Here is a tiny trained network, its code and every weight. The questions are about switching its units off for an input and a class, where a switched-off unit gives its printed mean instead of its output.

import numpy as np


def w(rows, s, z=0):
    codes = np.array(rows[::2]) - 128.0
    scale = np.full(codes.shape[1], s)
    scale[-1] = z or s
    return codes * scale


def norm(h):
    return h / np.sqrt((h * h).mean(-1, keepdims=True) + 1e-5)


def f(y):
    return y / 2 * (1 + np.tanh(0.7978845608 * (y + 0.044715 * y**3)))


def log_softmax(a):
    a = a - a.max(-1, keepdims=True)
    return a - np.log(np.exp(a).sum(-1, keepdims=True))


def net(x, mask):
    res = np.array(x, float).reshape(1, 5) / 4 @ E
    u = 0
    for l in range(3):
        y = f(norm(res) @ A[l][:, :-1].T + A[l][:, -1])
        res = res + np.where(mask[u : u + 6], y, B[l][:, -1]) @ B[l][:, :-1]
        u += 6
    return log_softmax(norm(res)[-1] @ U[:, :-1].T + U[:, -1])


A, B = {}, {}
E = w([
[196,196,150,112,11,114,172,27,208,101],'x0',
[71,168,142,125,208,156,197,64,41,57],'x1',
[225,103,192,228,237,193,59,76,154,181],'x2',
[158,140,72,40,193,91,198,108,159,254],'x3',
[219,2,161,95,93,183,149,123,31,114],'x4',
],0.006)
A[0] = w([
[55,147,169,205,85,170,103,198,177,61,148],'0.n1',
[71,101,119,88,107,149,165,130,135,122,186],'0.n2',
[126,118,50,125,126,103,142,210,103,92,173],'0.n3',
[136,44,90,143,101,142,105,160,254,154,75],'0.n4',
[93,189,100,157,165,126,62,145,170,136,187],'0.n5',
[130,120,107,102,104,174,96,171,182,146,6],'0.n6',
],0.0092,0.0025)
B[0] = w([
[167,95,114,87,123,56,142,78,47,153,254],'0.n1',
[142,127,135,194,138,131,153,110,187,181,191],'0.n2',
[77,186,188,124,80,171,105,125,120,145,217],'0.n3',
[52,124,49,190,124,131,112,179,94,107,215],'0.n4',
[97,66,181,95,139,62,138,111,153,113,210],'0.n5',
[128,72,45,172,179,163,137,44,147,2,145],'0.n6',
],0.01,0.0062)
A[1] = w([
[89,141,153,139,208,156,206,33,116,90,22],'1.n1',
[174,3,151,83,79,255,156,176,77,139,50],'1.n2',
[184,140,65,128,98,115,147,18,186,59,2],'1.n3',
[110,182,118,106,188,164,161,87,74,67,66],'1.n4',
[90,66,49,110,128,89,99,30,72,87,202],'1.n5',
[131,98,146,183,202,136,91,52,142,125,31],'1.n6',
],0.0078,0.0017)
B[1] = w([
[115,108,76,167,119,122,127,207,142,101,179],'1.n1',
[119,121,140,127,146,85,138,110,162,102,219],'1.n2',
[81,132,145,65,155,186,47,182,147,107,180],'1.n3',
[99,102,75,114,88,67,81,139,135,125,151],'1.n4',
[166,162,131,152,159,158,178,158,109,108,254],'1.n5',
[112,108,122,140,6,153,126,62,130,188,164],'1.n6',
],0.014,0.0068)
A[2] = w([
[120,86,145,194,178,90,87,167,2,189,145],'2.n1',
[31,65,169,141,218,111,109,132,70,198,104],'2.n2',
[86,68,168,104,169,10,163,141,195,107,143],'2.n3',
[120,150,229,65,184,148,18,146,76,88,253],'2.n4',
[124,165,38,89,197,115,154,129,184,229,131],'2.n5',
[45,208,122,90,103,99,219,123,118,58,171],'2.n6',
],0.0063,0.0028)
B[2] = w([
[104,157,120,94,131,139,127,140,146,143,225],'2.n1',
[152,173,127,115,98,156,106,116,162,108,207],'2.n2',
[167,98,144,133,139,119,130,141,158,97,220],'2.n3',
[133,165,108,89,168,137,142,116,144,138,186],'2.n4',
[147,131,149,117,128,133,147,107,8,85,184],'2.n5',
[158,90,130,171,127,155,97,101,149,176,254],'2.n6',
],0.016,0.0062)
U = w([
[97,108,9,194,111,113,98,194,126,90,124],'0',
[103,197,132,26,139,182,80,130,185,123,173],'1',
[134,88,183,132,160,54,152,91,197,94,252],'2',
[99,121,151,161,42,138,131,67,133,230,118],'3',
[174,161,135,103,141,98,143,95,18,103,58],'4',
[123,175,165,177,172,156,204,131,157,151,7],'5',
],0.014,0.0033)

Each question gives the input, the list of numbers given to net, and the class t.
The units are the neurons (one row each of A and B). Each row of codes is followed by its name. A weight is (code - 128) times the scale printed after its matrix; where a second scale follows, it is the last column's (A, B and U).
mask holds one flag per neuron, layer by layer. A switched-off neuron (its flag False) gives its mean, the last column of its row in B, instead of its output. The means were averaged over made-up inputs and are rounded, as every weight is.
A unit's drop is (log p(t) with every unit on - log p(t) with that unit switched off) / (log p(t) with every unit on - log p(t) with every unit switched off).
The circuit of an input: a set's keep is (log p(t) with only the set's units on - log p(t) with every unit switched off) / (log p(t) with every unit on - log p(t) with every unit switched off). Starting from the 12 units with the biggest drops (on a tie, the unit counted first), units are removed one at a time, each time the one whose removal leaves the highest keep (on an exact tie, the one counted first), for as long as the keep stays at least 0.8.
units of the circuit, in order: the units of the circuit, biggest drop first
k most important neurons: the k neurons with the biggest drops, biggest first
top k neurons in layer l: the k neurons of layer l with the biggest drops, biggest first
input [-5,8,-7,8,2], class 0: units of the circuit, in order	1.n1
input [-1,-2,6,1,-4], class 3: 2 most important neurons	1.n6; 1.n2
input [-4,4,-6,3,-8], class 2: units of the circuit, in order	0.n5; 2.n3
input [7,6,-2,0,5], class 1: 3 most important neurons	1.n3; 0.n4; 2.n4
input [2,8,-2,-5,6], class 0: top 2 neurons in layer 1	1.n1; 1.n4
input [7,6,4,8,-6], class 4: 3 most important neurons	2.n5; 0.n6; 1.n2
input [3,2,6,5,5], class 3: top 2 neurons in layer 2	2.n3; 2.n4
input [3,-2,-5,5,5], class 2: units of the circuit, in order	1.n2; 2.n3
input [-7,5,-6,-6,8], class 2: units of the circuit, in order	1.n2; 0.n4
input [-5,-8,8,4,6], class 0: top 4 neurons in layer 0	0.n4; 0.n3; 0.n2; 0.n5
input [2,-4,2,-5,3], class 4: 2 most important neurons	0.n1; 1.n1
input [-7,-2,3,-3,-6], class 1: 2 most important neurons	2.n1; 2.n2
input [1,-6,8,0,-5], class 3: top 3 neurons in layer 1	1.n6; 1.n1; 1.n2
input [-5,2,-6,-3,-8], class 2: 4 most important neurons	0.n5; 2.n3; 1.n3; 1.n6
input [-2,6,3,-6,8], class 2: 2 most important neurons	1.n2; 0.n4
input [-4,1,-6,6,-3], class 3: top 2 neurons in layer 1	1.n3; 1.n5
input [5,5,-8,8,3], class 3: 2 most important neurons	2.n6; 0.n1
input [2,3,-7,5,-2], class 3: units of the circuit, in order	2.n6
input [3,-7,-1,6,-7], class 0: top 3 neurons in layer 0	0.n4; 0.n1; 0.n6
input [-6,-2,7,-7,1], class 3: units of the circuit, in order	1.n6
input [3,-6,5,8,-6], class 4: 2 most important neurons	2.n5; 0.n4
input [7,-7,6,8,-1], class 4: 2 most important neurons	2.n5; 0.n4
